Rows near named flat spaces through zero (a row that begins with a name and a colon came from that space):
gqjd: [-2.074, -1.836, 2.344, 1.874, -1.408, -0.044, -1.221, -0.780, 1.093, 2.782, -0.828, 0.162, 1.911, 2.847, 1.848, -1.086, 1.057, -0.397, -1.584, 1.740, -0.867, -0.870, -0.079, 0.402, 0.875, 1.962, -3.001, 1.738, -5.951, -1.157, -4.520, -1.671, -1.035, 1.830, 1.678, -1.814, 0.905, -3.284, 0.648]
drcp: [2.467, 0.266, -0.725, -2.773, 0.754, -1.104, 1.618, 2.587, 0.871, -0.340, -1.907, 0.424, 1.040, 2.593, -1.650, -0.392, -4.812, -0.631, -2.806, 0.066, -2.066, 0.426, -2.647, -0.197, -1.685, -1.827, 1.460, -0.493, 0.760, 0.303, 0.920, 0.310, 1.548, -0.011, 0.669, -0.291, 1.426, -0.454, 1.955]
lbsj: [-2.336, -2.138, 1.085, 1.544, -0.623, -1.365, -1.345, -0.970, 1.023, -0.795, -0.761, -1.377, -2.243, -1.848, -1.133, 0.972, -2.793, -2.838, 1.140, 1.338, -0.681, 0.704, 0.804, -0.652, 1.260, 1.827, 1.014, 1.885, 0.671, -0.762, 2.325, -0.827, 0.130, -1.907, 0.021, 1.684, -0.247, -2.260, -1.224]
[1.667, 0.934, 2.039, -0.549, 0.800, -2.116, -0.637, -0.276, 0.304, 0.984, 1.654, 1.220, 0.345, -2.350, -3.056, -0.869, 0.947, 0.310, -1.053, -1.399, 0.159, 0.059, 0.916, 1.207, -0.035, -3.945, -0.888, -0.335, 1.681, -2.852, 3.635, -2.550, -0.842, -0.797, -0.358, 1.843, -1.517, -0.610, -2.381] | gqjd
ghzl: [-1.282, -0.685, 0.130, 0.732, 1.102, -1.814, 2.208, 0.502, -1.658, -2.169, 3.344, 0.888, -2.479, -1.608, -1.144, -2.233, -0.507, -1.731, -3.781, -0.535, -1.586, -4.966, 0.763, 0.441, -0.182, 3.168, -0.122, 4.448, -2.359, -0.565, 0.804, 1.685, 1.002, 1.377, -4.961, 0.332, 2.591, 0.292, 2.882]
mpzg: [-1.677, 0.896, -2.928, 1.605, -0.272, -1.162, 0.517, -1.032, 0.596, -0.098, 0.906, -0.277, 2.535, -2.891, 0.057, -0.803, -0.691, -0.887, -0.858, 1.453, -0.485, -1.079, -0.292, 0.905, -1.737, -0.044, -0.497, -2.123, -0.589, 0.424, -0.568, 0.781, 2.707, -0.733, -2.540, -1.134, 0.267, 0.175, -1.028]
gqjd: [0.007, 0.667, -0.783, -1.236, 1.126, 0.533, 1.010, 0.760, -0.096, -0.275, -2.873, -1.357, -0.873, 0.292, 3.072, 0.580, -2.819, 0.661, 2.519, 1.071, -0.023, -1.554, -1.012, -0.964, 1.015, 0.645, 1.765, -1.278, 0.956, 2.885, -1.377, 2.176, 2.439, -0.652, -1.098, 0.687, -1.597, 1.433, 3.299]
fsjg: [-0.741, 0.672, -0.433, -1.357, -0.481, 0.691, -0.636, -1.348, -2.351, 0.076, -1.138, 1.260, -0.639, -0.145, 0.606, 0.512, 0.305, -1.549, -0.142, -3.032, 2.002, -1.051, -1.402, -0.959, -0.746, 1.085, 1.190, 0.543, 0.444, 0.806, -0.736, 1.933, 0.695, -0.263, -1.032, -0.824, -0.795, -0.512, -0.415]
cflp: [-0.548, 0.889, 0.156, 0.500, 1.512, 1.472, 0.790, -1.826, 0.501, 2.069, -0.008, -2.578, 1.296, -1.174, 0.589, 2.561, -0.946, -0.630, -0.235, -1.075, 1.606, 1.604, 0.339, 1.463, -0.924, -0.686, -0.780, -0.674, 1.783, 0.560, -0.410, 2.800, 1.282, 0.349, 1.164, 0.405, -3.567, -1.011, 1.096]
dnbz: [-1.143, 0.043, 0.584, -0.030, 0.715, 0.766, 2.067, 0.376, -0.943, 0.242, 1.101, 0.212, 0.776, -0.107, -0.104, -0.151, -1.220, 0.943, 1.465, 0.310, -1.285, 0.119, 1.866, -1.205, 0.857, -2.668, -0.894, 1.885, 2.257, 0.165, -0.972, -1.935, 0.316, 2.031, 0.269, -1.389, 0.789, -0.036, 1.137]
dldc: [2.469, 1.191, 3.248, 1.907, 0.274, -0.479, 1.357, 0.021, 0.470, -0.152, -0.575, -1.812, 1.377, -1.640, 1.711, -1.910, -0.950, 1.643, 1.826, -1.085, 0.129, 2.978, 0.499, -1.186, 0.583, -1.379, -3.701, -1.972, 1.236, 0.718, 0.554, -1.421, -0.432, -4.093, -0.546, 1.579, 3.159, 0.379, 0.556]
nmnf: [-0.760, 1.697, -1.068, 0.345, 0.426, -0.532, -0.702, 0.135, 0.510, -1.456, -0.577, -0.104, -1.976, 0.476, 1.184, 2.198, 1.163, 1.268, -1.203, 0.063, 0.290, -0.229, 2.689, -0.882, 1.430, 1.760, 1.929, 1.669, 0.988, -0.747, 1.552, -0.151, -0.553, 1.415, -0.032, 1.259, -0.586, -1.248, 0.085]
[1.496, -0.001, -0.545, -0.921, 2.140, -0.173, 1.186, -0.855, -1.812, 0.058, -1.004, -0.120, 1.874, -0.024, 0.397, -1.751, -0.826, 0.445, -0.293, -1.364, 2.804, -1.531, 1.148, -1.762, 0.107, 0.354, -0.373, 0.589, 1.272, 0.306, -0.901, -0.017, -0.746, -0.162, -0.154, 0.341, -1.271, -1.442, 0.676] | cflp
fsjg: [-0.958, -0.599, -0.503, 3.165, 0.798, -0.136, -1.418, 0.116, -0.562, 1.619, -0.699, 0.012, -0.224, 1.659, -2.039, -1.194, 0.421, -2.087, -0.588, -1.151, -1.959, -0.363, 0.255, -0.446, 0.935, -0.420, 0.578, 0.819, -0.383, 0.821, -1.404, 0.980, -2.109, -0.755, -1.649, -1.179, -0.116, -0.044, -1.431]
[-1.014, 1.657, 0.319, 0.385, 1.577, 1.071, -0.699, -0.502, -0.527, -2.603, 0.967, -2.158, 0.102, 1.372, -1.037, 0.427, 0.156, -1.139, -1.188, 0.691, 0.745, 1.050, -1.420, -0.629, -0.132, 1.056, 1.490, 0.837, 2.473, 1.248, -1.134, 1.695, -0.858, 1.090, -0.301, 0.586, 0.292, -2.011, 1.844] | ghzl
mpzg: [0.684, -0.123, -0.307, 2.528, -0.504, -0.246, 2.919, -1.611, -0.659, 2.863, -2.041, 1.405, 1.254, 1.675, 0.956, -1.850, -1.720, -0.605, -1.876, 1.643, -0.758, 0.587, 1.644, -0.079, -1.993, -1.889, 1.108, 0.486, 1.106, -1.552, 2.931, -0.920, -0.310, 4.234, -0.383, -1.969, -1.149, 0.290, -2.030]
[2.458, 2.246, -1.551, -2.708, 0.758, 1.999, 0.332, 1.781, 1.209, -1.808, -2.598, -1.417, 4.049, 1.387, 2.759, 2.877, -2.039, 4.137, 0.012, -1.835, -0.361, -1.589, -3.938, 0.979, -0.227, 0.455, 0.171, -2.325, 1.204, 0.929, -1.634, 1.306, -2.376, 0.596, -0.818, -0.009, 0.740, 1.989, 0.787] | lbsj
nmnf: [-0.180, 0.979, -0.001, -0.183, 0.583, -1.180, 0.616, -0.830, -0.135, -0.023, -1.611, 1.332, -0.698, -0.115, 1.695, 1.013, 2.231, -0.299, -0.663, 1.001, -1.830, -0.070, 0.478, -0.536, -2.503, 0.477, -0.419, -0.536, -0.079, -0.664, -2.123, -2.252, 0.091, -0.370, -1.494, -0.800, -0.539, -1.110, -0.242]
[0.728, -1.836, 3.417, 0.092, 1.202, 1.823, 2.501, 1.538, 0.631, 0.281, -1.750, -0.001, -1.129, 0.116, 0.669, -0.380, -1.393, -0.612, -0.797, -1.346, 0.021, -0.984, 1.757, 0.100, 0.392, 1.445, -0.085, 3.050, 3.194, -0.716, 0.148, -0.161, -1.272, -0.739, 3.080, -2.106, -1.127, 0.010, 0.206] | mpzg
[-0.522, 1.720, 1.210, -0.377, 0.386, 2.327, 0.594, -1.613, -1.409, -0.127, 0.464, 0.135, 0.216, -0.669, -1.798, -0.683, 1.744, 1.169, 0.894, -0.647, -0.713, -1.081, -1.613, -2.278, 0.319, 1.345, -1.494, -2.320, -0.777, -0.087, -0.431, 2.340, -0.146, 0.508, -0.923, 1.067, 1.431, -0.348, -0.740] | ghzl
[-1.758, -1.158, -0.562, -0.042, -2.680, -0.318, -0.579, 0.226, -0.049, 1.173, 0.867, -0.913, 1.252, -0.492, 0.452, -2.209, 0.332, -1.212, 0.183, -0.741, 0.040, -2.239, -0.777, 2.422, 0.485, -1.116, 0.827, -0.854, 0.472, -0.125, -2.700, -0.344, -0.281, -0.954, -2.860, -0.972, -2.404, 1.981, 0.224] | ghzl
qlzf: [1.223, -1.395, -0.520, -1.390, 0.238, -2.038, 0.386, -0.832, 1.055, 1.641, -1.922, 0.240, 0.542, 1.884, -0.378, 0.953, -1.266, -0.681, -0.543, 1.645, -0.111, 1.710, 0.291, 1.109, -1.065, 0.300, -1.882, 1.819, -0.401, -2.113, -0.198, -0.969, -1.241, -1.938, -1.531, 0.449, 1.922, 1.814, -1.137]
[-3.164, -0.374, 3.835, 1.512, -2.080, -0.233, -1.693, -0.905, 1.093, 3.524, 0.458, -0.953, 1.613, 2.252, 1.585, -0.122, 1.793, -0.967, -1.079, 1.837, -0.440, -2.134, 1.511, 1.525, 1.566, 3.108, -4.520, 1.491, -6.878, -1.568, -5.034, -1.798, 0.504, 1.932, 1.512, 0.253, 1.078, -2.560, -0.322] | gqjd
[0.596, -1.102, -0.204, -1.484, 2.660, 0.255, 1.782, 2.520, -0.106, 1.404, -1.608, 0.656, 1.941, 0.657, -1.470, -0.746, -1.895, -0.965, 1.904, -1.076, -0.475, -0.399, -2.052, 1.919, -0.657, 0.383, -1.863, 0.039, -0.366, -1.678, 0.000, -0.578, 0.202, -1.429, 0.216, -2.871, 2.160, 2.045, 0.553] | nmnf
[0.936, -1.069, -1.082, -2.006, -0.885, -0.510, 0.572, -0.690, -0.466, -0.542, 1.682, -1.269, 1.427, 1.348, 0.232, 1.126, -1.601, 0.681, 0.169, -1.094, -0.379, 0.191, 0.466, -0.893, 0.475, 2.376, -1.187, 1.821, -1.318, -2.563, 0.577, -0.664, -1.100, -2.064, -0.086, 0.025, 1.104, 0.917, 1.117] | qlzf
[-2.131, 0.724, 1.173, 0.944, 0.588, 2.149, -0.446, 1.835, -2.306, -1.497, 3.037, 0.436, 0.239, -1.019, 0.092, -3.781, -0.831, 0.307, 1.005, 0.223, -1.037, -1.026, -1.328, 0.111, -0.554, -0.201, 1.265, -0.557, 1.655, 2.327, 0.174, 4.012, 2.417, 2.356, -0.377, 1.015, -0.932, -2.718, 0.685] | qlzf
[1.757, -0.526, -1.047, -0.520, 2.186, -1.321, -0.334, -0.538, 0.168, -0.638, 0.645, -0.212, 1.597, 1.226, 0.979, 0.011, 0.853, 1.454, 2.380, -2.929, -2.970, 0.486, -1.849, -0.795, 1.577, -1.596, -0.370, -0.248, -0.956, -0.001, 0.460, -0.152, -0.730, 0.813, -0.858, 0.968, 2.548, -0.086, -1.536] | dldc
[-4.049, -0.826, 1.688, 0.651, -2.481, 2.760, 0.287, 2.405, 2.357, 2.436, -4.891, -0.460, -0.480, 3.026, 4.786, 0.212, -2.918, -0.959, 2.534, 3.781, -1.484, -2.716, -0.546, -1.498, 3.013, 5.093, -1.028, -0.655, -2.688, 0.691, -5.404, 3.201, 0.749, 1.293, 2.067, -3.771, 2.074, -2.172, 3.693] | gqjd
[0.439, 0.382, 1.610, 1.036, 1.915, 2.733, 0.396, 0.749, 0.305, -0.263, 0.727, 2.776, 0.778, 1.087, 1.835, 0.544, 0.318, 1.574, 2.670, -1.568, -2.336, 3.420, 1.146, -2.235, 6.134, -3.198, 1.159, -1.233, 4.107, 0.182, -0.129, -0.337, -1.959, 2.734, -0.422, 1.350, -1.559, -3.360, -7.220] | mpzg
[-0.020, 0.688, 0.911, 1.652, -0.376, -1.401, 0.711, -0.183, -0.656, 1.912, 0.294, -0.015, -1.674, -1.260, 0.475, -1.564, -1.008, -1.768, -2.354, 1.363, 0.627, -1.636, -0.484, 1.142, -0.020, 1.622, -0.063, -1.143, 0.327, -0.428, 0.800, -1.816, 0.798, 0.247, -1.425, -0.783, -0.379, 0.446, 1.604] | dldc
